Below is a small trained network, with its code and all its weights. Each question gives an input and a target symbol and asks what happens when units are switched off, that is, made to give their printed mean instead of their output.

import numpy as np


def w(rows, s, z=0):
    codes = np.array(rows[::2]) - 128.0
    scale = np.full(codes.shape[1], s)
    scale[-1] = z or s
    return codes * scale


def f(y):
    return y / 2 * (1 + np.tanh(0.7978845608 * (y + 0.044715 * y**3)))


def softmax(a):
    e = np.exp(a - a.max(-1, keepdims=True))
    return e / e.sum(-1, keepdims=True)


def log_softmax(a):
    a = a - a.max(-1, keepdims=True)
    return a - np.log(np.exp(a).sum(-1, keepdims=True))


def net(x, mask):
    ids = ['βδεζηθλμπστφψ'.index(c) for c in x.split()]
    T = len(ids)
    res = E[ids] + P[:T]
    u = 0
    for l in range(2):
        r = res
        for j in range(3):
            rows = slice(4 * j, 4 * j + 4)
            q, k, v = (r @ M[l][rows].T for M in (Q, K, V))
            z = softmax(np.where(np.tri(T) > 0, q @ k.T / 4**0.5, -1e9)) @ v
            o = O[l][rows]
            res = res + np.where(mask[u + j], z, o[:, -1]) @ o[:, :-1]
        u += 3
        y = f(res @ A[l][:, :-1].T + A[l][:, -1])
        res = res + np.where(mask[u : u + 4], y, B[l][:, -1]) @ B[l][:, :-1]
        u += 4
    return log_softmax(res[-1] @ U[:, :-1].T + U[:, -1])


Q, K, V, O, A, B = {}, {}, {}, {}, {}, {}
E = w([
[121,95,114,163,115,103],'β',
[138,111,105,170,113,117],'δ',
[128,95,106,164,116,103],'ε',
[179,103,120,172,52,167],'ζ',
[123,86,121,160,97,122],'η',
[57,196,126,136,98,142],'θ',
[134,79,89,40,85,136],'λ',
[80,80,76,106,105,193],'μ',
[149,141,28,74,154,147],'π',
[31,94,98,68,195,143],'σ',
[78,100,15,145,195,169],'τ',
[90,177,92,4,175,130],'φ',
[6,155,139,17,148,130],'ψ',
],0.016)
P = w([
[194,87,211,133,160,154],'0',
[146,129,177,120,126,155],'1',
[135,133,164,113,112,142],'2',
[126,131,125,119,107,139],'3',
[109,131,106,117,96,133],'4',
[98,132,88,116,89,131],'5',
[87,131,69,113,87,121],'6',
[81,134,49,113,82,110],'7',
[61,137,33,111,76,106],'8',
[61,136,16,116,71,99],'9',
[55,135,3,112,64,95],'10',
],0.013)
Q[0] = w([
[72,133,91,82,50,174],'L0H0',
[135,95,1,64,79,217],'L0H0',
[194,131,168,78,218,144],'L0H0',
[108,90,142,106,171,48],'L0H0',
[94,116,109,108,137,95],'L0H1',
[142,120,162,138,142,155],'L0H1',
[110,146,149,122,150,115],'L0H1',
[116,120,128,134,139,59],'L0H1',
[171,121,127,195,240,171],'L0H2',
[127,126,193,124,140,110],'L0H2',
[141,118,119,160,106,48],'L0H2',
[126,146,143,128,158,214],'L0H2',
],0.011)
K[0] = w([
[68,128,4,17,132,77],'L0H0',
[47,194,16,127,156,26],'L0H0',
[235,189,251,174,216,188],'L0H0',
[92,136,254,138,155,145],'L0H0',
[88,143,129,158,94,85],'L0H1',
[149,125,101,73,170,119],'L0H1',
[122,146,117,137,177,64],'L0H1',
[126,167,130,91,122,123],'L0H1',
[232,182,252,177,153,236],'L0H2',
[170,77,140,105,176,148],'L0H2',
[156,103,112,142,80,137],'L0H2',
[111,154,185,123,196,129],'L0H2',
],0.0087)
V[0] = w([
[175,137,159,54,30,85],'L0H0',
[26,82,213,99,61,164],'L0H0',
[151,176,59,160,188,42],'L0H0',
[100,139,111,165,174,195],'L0H0',
[44,221,139,121,215,183],'L0H1',
[84,174,190,39,143,100],'L0H1',
[95,176,60,159,3,115],'L0H1',
[226,65,137,102,173,185],'L0H1',
[175,189,88,210,100,145],'L0H2',
[140,84,159,175,78,75],'L0H2',
[90,59,178,102,110,125],'L0H2',
[100,137,232,95,232,187],'L0H2',
],0.0072)
O[0] = w([
[174,174,146,134,198,177,156],'L0H0',
[207,166,1,150,137,119,235],'L0H0',
[81,106,169,91,105,168,83],'L0H0',
[125,108,100,122,82,98,142],'L0H0',
[172,89,143,100,55,114,121],'L0H1',
[197,102,162,129,105,111,109],'L0H1',
[147,170,100,110,122,232,255],'L0H1',
[39,124,129,142,141,45,77],'L0H1',
[112,101,157,119,96,175,127],'L0H2',
[86,79,131,147,155,141,98],'L0H2',
[148,129,82,150,162,81,140],'L0H2',
[95,137,110,101,85,17,19],'L0H2',
],0.0085,0.0049)
A[0] = w([
[254,20,208,227,98,116,162],'L0N0',
[240,29,92,50,92,192,200],'L0N1',
[105,93,195,140,92,82,146],'L0N2',
[133,132,143,116,93,97,251],'L0N3',
],0.0069,0.002)
B[0] = w([
[1,237,148,157,193,40,140],'L0N0',
[52,141,113,146,180,84,254],'L0N1',
[108,157,187,125,113,142,126],'L0N2',
[103,150,93,149,141,158,133],'L0N3',
],0.0081,0.0084)
Q[1] = w([
[149,107,113,138,110,120],'L1H0',
[132,101,96,150,98,94],'L1H0',
[123,145,88,212,183,111],'L1H0',
[72,121,77,215,68,178],'L1H0',
[227,112,237,117,120,102],'L1H1',
[173,214,34,184,185,174],'L1H1',
[126,113,131,157,113,107],'L1H1',
[94,8,79,99,116,161],'L1H1',
[234,14,248,96,125,100],'L1H2',
[54,100,48,166,155,169],'L1H2',
[67,143,120,75,31,201],'L1H2',
[167,16,111,124,178,177],'L1H2',
],0.012)
K[1] = w([
[152,177,141,120,149,115],'L1H0',
[172,168,153,42,66,132],'L1H0',
[113,136,73,106,68,160],'L1H0',
[97,193,2,24,95,205],'L1H0',
[168,100,207,196,136,25],'L1H1',
[88,66,36,60,158,206],'L1H1',
[198,165,127,136,144,103],'L1H1',
[120,167,122,190,77,190],'L1H1',
[149,96,234,237,140,69],'L1H2',
[46,185,112,74,94,211],'L1H2',
[75,99,72,110,181,228],'L1H2',
[128,215,201,231,98,181],'L1H2',
],0.0092)
V[1] = w([
[138,142,136,173,68,122],'L1H0',
[121,180,173,54,162,108],'L1H0',
[169,103,184,137,127,88],'L1H0',
[140,116,124,64,162,127],'L1H0',
[166,85,120,56,182,54],'L1H1',
[117,134,134,91,199,160],'L1H1',
[83,185,143,150,92,107],'L1H1',
[88,158,119,95,149,122],'L1H1',
[132,72,147,251,82,149],'L1H2',
[119,254,176,70,110,135],'L1H2',
[140,137,118,130,117,120],'L1H2',
[72,75,131,62,151,128],'L1H2',
],0.0087)
O[1] = w([
[121,92,136,186,146,108,135],'L1H0',
[80,222,138,85,122,141,107],'L1H0',
[64,141,124,168,102,189,12],'L1H0',
[135,210,103,71,118,161,110],'L1H0',
[115,137,93,46,214,208,66],'L1H1',
[134,127,180,156,193,103,152],'L1H1',
[122,56,93,125,91,117,150],'L1H1',
[165,79,151,111,159,107,176],'L1H1',
[89,103,106,255,130,190,51],'L1H2',
[121,234,239,131,94,39,180],'L1H2',
[142,147,114,136,122,117,139],'L1H2',
[107,31,130,10,123,131,115],'L1H2',
],0.0066,0.011)
A[1] = w([
[86,155,194,126,78,190,218],'L1N0',
[109,147,166,175,182,254,186],'L1N1',
[169,154,125,91,134,71,2],'L1N2',
[215,165,156,130,25,219,91],'L1N3',
],0.0094,0.0067)
B[1] = w([
[186,76,75,103,167,99,184],'L1N0',
[75,47,34,107,213,113,192],'L1N1',
[21,134,25,241,78,254,249],'L1N2',
[146,118,215,188,91,251,254],'L1N3',
],0.0079,0.0045)
U = w([
[118,119,78,97,140,16,236],'β',
[254,103,88,133,95,186,209],'δ',
[168,143,168,175,70,57,158],'ε',
[86,109,160,136,132,135,85],'ζ',
[194,166,156,116,241,162,113],'η',
[112,106,144,135,138,144,69],'θ',
[152,93,217,42,126,105,151],'λ',
[112,106,116,155,136,150,61],'μ',
[63,146,161,95,114,160,95],'π',
[87,101,112,189,144,173,53],'σ',
[113,114,138,129,128,132,64],'τ',
[107,61,120,102,68,127,76],'φ',
[109,159,49,142,94,138,1],'ψ',
],0.0052,0.0091)

Each question gives the input, a string of symbols that net reads in full, and the target symbol t.
The units are the heads (4 rows each of Q, K, V and O) and the neurons (one row each of A and B). Each row of codes is followed by its name. A weight is (code - 128) times the scale printed after its matrix; where a second scale follows, it is the last column's (O, A, B and U).
mask holds one flag per unit, layer by layer, with each layer's heads first. A switched-off unit (its flag False) gives its mean, the last column of its rows in O or B, instead of its output. The means were averaged over made-up inputs and are rounded, as every weight is.
A unit's drop is (log p(t) with every unit on - log p(t) with that unit switched off) / (log p(t) with every unit on - log p(t) with every unit switched off).
The circuit of an input: a set's keep is (log p(t) with only the set's units on - log p(t) with every unit switched off) / (log p(t) with every unit on - log p(t) with every unit switched off). Starting from the 12 units with the biggest drops (on a tie, the unit counted first), units are removed one at a time, each time the one whose removal leaves the highest keep (on an exact tie, the one counted first), for as long as the keep stays at least 0.8.
units of the circuit, in order: the units of the circuit, biggest drop first
most important unit: the unit with the biggest drop
top k neurons: the k neurons with the biggest drops, biggest first
k most important neurons of layer l: the k neurons of layer l with the biggest drops, biggest first
which heads matter: for each layer, one digit per head in row order, 1 if its drop is at least 0.15 and else 0, layers parted by /
input θ θ ζ ζ μ θ θ θ ζ ζ, target ε: which heads matter	011 / 111
input σ θ σ θ θ θ δ ζ δ λ δ, target η: units of the circuit, in order	L0H2, L0H0, L1H1
input η ζ π, target λ: units of the circuit, in order	L0H0, L1H2
input ζ δ σ, target β: most important unit	L0H2
input λ θ θ δ ζ δ θ θ φ, target π: units of the circuit, in order	L1N2, L1H2, L0H0
input η π θ, target λ: which heads matter	100 / 001
input σ ε η, target β: units of the circuit, in order	L0H1, L0H2
input θ θ θ π β λ η φ δ μ θ, target δ: which heads matter	011 / 000
input θ β θ ψ λ, target ψ: which heads matter	101 / 001
input τ ε ζ λ θ, target η: units of the circuit, in order	L0H0, L1H1
input θ δ μ β λ θ θ λ θ, target η: units of the circuit, in order	L1H1, L0H0, L0H2
input θ θ δ θ δ δ λ, target η: units of the circuit, in order	L0H0, L1H1, L0H2
input η ζ η τ η, target φ: units of the circuit, in order	L0H0, L1H2
input θ θ ψ θ ζ, target β: units of the circuit, in order	L0N0, L0N1, L1N3
input θ θ θ ζ, target β: units of the circuit, in order	L0N0, L1N3
input σ ζ η θ δ θ θ δ ψ θ, target ψ: units of the circuit, in order	L1N2, L1H2, L0H0, L0H2
input θ ε θ θ ζ ε θ ζ θ δ, target ε: most important unit	L1H1
input ε θ ζ θ θ ε δ, target ε: which heads matter	000 / 011
input δ λ λ θ λ θ ζ μ δ, target δ: units of the circuit, in order	L1H2, L1H0, L0H2
input μ ε ζ θ, target ε: which heads matter	010 / 011
input λ σ θ, target β: units of the circuit, in order	L0H2
input ζ λ ε, target η: units of the circuit, in order	L1H1, L0H0
input π θ θ, target λ: 2 most important neurons of layer 0	L0N1, L0N2
input ζ λ θ ζ θ θ θ ε η, target ε: which heads matter	000 / 111
input ε θ ζ θ ζ β θ ζ η θ, target ε: 2 most important neurons of layer 1	L1N2, L1N1
input θ θ η θ θ τ ζ θ θ θ β, target ε: which heads matter	001 / 011
input σ θ σ σ θ η, target β: 2 most important neurons of layer 0	L0N0, L0N1
input ε θ β θ ε ζ θ θ λ θ η, target η: top neuron	L0N1
